Below is a small trained network, with its code and all its weights. Each question gives an input and a class and asks what happens when units are switched off, that is, made to give their printed mean instead of their output.

import numpy as np


def w(rows, s, z=0):
    codes = np.array(rows[::2]) - 128.0
    scale = np.full(codes.shape[1], s)
    scale[-1] = z or s
    return codes * scale


def f(y):
    return np.maximum(y, 0)


def log_softmax(a):
    a = a - a.max(-1, keepdims=True)
    return a - np.log(np.exp(a).sum(-1, keepdims=True))


def net(x, mask):
    res = np.array(x, float).reshape(1, 5) / 4 @ E
    y = f(res @ A[0][:, :-1].T + A[0][:, -1])
    res = res + np.where(mask, y, B[0][:, -1]) @ B[0][:, :-1]
    return log_softmax(res[-1] @ U[:, :-1].T + U[:, -1])


A, B = {}, {}
E = w([
[201,172,151,9,118,119,90,120],'x0',
[83,194,129,147,199,151,116,190],'x1',
[99,141,115,129,122,204,116,42],'x2',
[154,144,32,137,117,187,168,184],'x3',
[135,115,176,95,94,160,165,183],'x4',
],0.014)
A[0] = w([
[164,179,43,98,152,118,117,186,129],'n0',
[61,141,131,87,104,192,64,76,151],'n1',
[170,72,176,70,43,32,135,75,254],'n2',
[153,42,45,113,81,181,229,108,161],'n3',
[116,248,68,115,173,93,64,179,151],'n4',
[128,123,217,101,126,58,65,117,254],'n5',
[120,96,129,196,190,1,87,69,102],'n6',
],0.0082,0.0033)
B[0] = w([
[166,148,63,120,179,137,127,147,185],'n0',
[118,144,180,161,149,165,115,53,183],'n1',
[162,125,128,111,100,57,72,118,247],'n2',
[159,154,50,177,29,169,91,174,209],'n3',
[187,64,94,137,244,136,123,131,205],'n4',
[93,136,172,85,143,33,158,100,225],'n5',
[78,79,41,99,103,85,183,102,211],'n6',
],0.011,0.014)
U = w([
[86,98,84,59,111,77,193,94,74],'0',
[104,192,126,162,130,198,80,2,252],'1',
[138,213,87,153,56,198,150,230,111],'2',
[165,178,203,35,133,63,108,173,97],'3',
[187,131,206,48,176,203,163,132,126],'4',
[201,114,90,119,211,139,118,161,64],'5',
[194,77,124,152,41,124,57,105,47],'6',
[44,91,134,227,156,126,207,201,232],'7',
],0.0091,0.0036)

Each question gives the input, the list of numbers given to net, and the class t.
The units are the neurons (one row each of A and B). Each row of codes is followed by its name. A weight is (code - 128) times the scale printed after its matrix; where a second scale follows, it is the last column's (A, B and U).
mask holds one flag per neuron, in row order. A switched-off neuron (its flag False) gives its mean, the last column of its row in B, instead of its output. The means were averaged over made-up inputs and are rounded, as every weight is.
A unit's drop is (log p(t) with every unit on - log p(t) with that unit switched off) / (log p(t) with every unit on - log p(t) with every unit switched off).
The circuit of an input: a set's keep is (log p(t) with only the set's units on - log p(t) with every unit switched off) / (log p(t) with every unit on - log p(t) with every unit switched off). Starting from all 7 units, units are removed one at a time, each time the one whose removal leaves the highest keep (on an exact tie, the one counted first), for as long as the keep stays at least 0.8.
units of the circuit, in order: the units of the circuit, biggest drop first
k most important neurons: the k neurons with the biggest drops, biggest first
drop when u is switched off: that unit's drop, to one decimal
input [-7,8,8,1,5], class 1: 2 most important neurons => n1; n6
input [-5,6,0,5,7], class 2: units of the circuit, in order => n5; n3
input [0,1,0,5,1], class 2: units of the circuit, in order => n3; n5
input [7,0,4,4,-7], class 5: units of the circuit, in order => n4
input [6,-8,5,-7,-1], class 3: units of the circuit, in order => n5; n2
input [-1,-2,-2,-3,6], class 3: units of the circuit, in order => n6; n3
input [3,-3,-4,8,-3], class 2: 3 most important neurons => n3; n5; n2
input [2,0,6,-1,6], class 1: 2 most important neurons => n1; n4
input [0,7,1,-7,0], class 0: 3 most important neurons => n6; n5; n2
input [2,7,-6,6,4], class 5: drop when n4 is switched off => 0.1
input [1,7,6,2,-7], class 5: drop when n4 is switched off => 1.9
input [2,-5,-4,6,6], class 2: drop when n3 is switched off => 0.2
input [-7,8,-8,-8,-5], class 0: drop when n6 is switched off => 1.0
input [-3,-1,6,4,6], class 2: units of the circuit, in order => n3
input [6,-3,5,-6,-6], class 0: 3 most important neurons => n6; n5; n3
